Below is a small trained network, with its code and all its weights. Each question gives an input and a class and asks what happens when units are switched off, that is, made to give their printed mean instead of their output.

import numpy as np


def w(rows, s, z=0):
    codes = np.array(rows[::2]) - 128.0
    scale = np.full(codes.shape[1], s)
    scale[-1] = z or s
    return codes * scale


def f(y):
    return y / 2 * (1 + np.tanh(0.7978845608 * (y + 0.044715 * y**3)))


def log_softmax(a):
    a = a - a.max(-1, keepdims=True)
    return a - np.log(np.exp(a).sum(-1, keepdims=True))


def net(x, mask):
    res = np.array(x, float).reshape(1, 4) / 4 @ E
    y = f(res @ A[0][:, :-1].T + A[0][:, -1])
    res = res + np.where(mask, y, B[0][:, -1]) @ B[0][:, :-1]
    return log_softmax(res[-1] @ U[:, :-1].T + U[:, -1])


A, B = {}, {}
E = w([
[96,98,214,181],'x0',
[117,4,82,155],'x1',
[145,118,135,113],'x2',
[45,118,146,51],'x3',
],0.012)
A[0] = w([
[65,10,106,56,100],'N1',
[166,88,45,154,134],'N2',
[205,144,156,188,165],'N3',
[86,147,75,93,85],'N4',
[166,237,139,97,131],'N5',
[220,78,79,147,138],'N6',
[200,172,160,93,210],'N7',
[142,154,83,57,205],'N8',
[136,109,89,185,160],'N9',
[100,125,69,172,137],'N10',
[124,190,156,70,125],'N11',
[71,83,112,163,130],'N12',
[180,210,136,117,2],'N13',
[68,126,199,87,121],'N14',
[78,150,244,105,125],'N15',
[183,116,198,237,120],'N16',
[196,139,155,171,189],'N17',
[94,168,235,184,118],'N18',
[144,70,201,185,197],'N19',
[175,130,82,65,188],'N20',
[189,86,87,176,149],'N21',
[151,191,118,98,119],'N22',
],0.012,0.0055)
B[0] = w([
[88,133,249,170,239],'N1',
[102,92,3,84,208],'N2',
[99,116,199,199,215],'N3',
[93,158,159,136,160],'N4',
[72,119,186,160,255],'N5',
[204,81,62,133,215],'N6',
[87,142,137,82,220],'N7',
[43,69,160,170,215],'N8',
[171,131,73,123,184],'N9',
[158,118,105,103,158],'N10',
[145,156,173,112,219],'N11',
[106,149,131,163,185],'N12',
[81,79,115,185,188],'N13',
[181,189,101,110,211],'N14',
[221,137,75,65,241],'N15',
[63,184,198,158,234],'N16',
[97,118,140,178,205],'N17',
[217,133,82,107,237],'N18',
[92,219,206,147,236],'N19',
[90,109,92,168,202],'N20',
[206,114,90,112,211],'N21',
[89,114,187,172,194],'N22',
],0.007,0.0098)
U = w([
[106,73,107,164,180],'0',
[121,128,144,109,245],'1',
[249,105,66,36,76],'2',
],0.014,0.0011)

Each question gives the input, the list of numbers given to net, and the class t.
The units are the neurons (one row each of A and B). Each row of codes is followed by its name. A weight is (code - 128) times the scale printed after its matrix; where a second scale follows, it is the last column's (A, B and U).
mask holds one flag per neuron, in row order. A switched-off neuron (its flag False) gives its mean, the last column of its row in B, instead of its output. The means were averaged over made-up inputs and are rounded, as every weight is.
A unit's drop is (log p(t) with every unit on - log p(t) with that unit switched off) / (log p(t) with every unit on - log p(t) with every unit switched off).
The circuit of an input: a set's keep is (log p(t) with only the set's units on - log p(t) with every unit switched off) / (log p(t) with every unit on - log p(t) with every unit switched off). Starting from the 12 units with the biggest drops (on a tie, the unit counted first), units are removed one at a time, each time the one whose removal leaves the highest keep (on an exact tie, the one counted first), for as long as the keep stays at least 0.8.
circuit, biggest first: the units of the circuit, biggest drop first
unit that matters most: the unit with the biggest drop
top k neurons: the k neurons with the biggest drops, biggest first
drop of u: that unit's drop, to one decimal
input [-6,-7,-5,0], class 0: circuit, biggest first : [N13 N8]
input [5,8,-2,3], class 1: unit that matters most : N19
input [7,-1,-3,2], class 2: circuit, biggest first : [N15 N18]
input [-2,-7,0,-1], class 0: circuit, biggest first : [N13 N19]
input [-5,-8,-6,0], class 0: circuit, biggest first : [N13 N8]
input [0,-4,5,-4], class 0: top 2 neurons : [N13 N19]
input [3,-6,7,2], class 2: top 2 neurons : [N15 N18]
input [8,4,8,8], class 1: drop of N1 : 1.1
input [-1,-2,8,-4], class 0: drop of N19 : 0.1
input [-5,-1,1,0], class 0: drop of N15 : 0.1
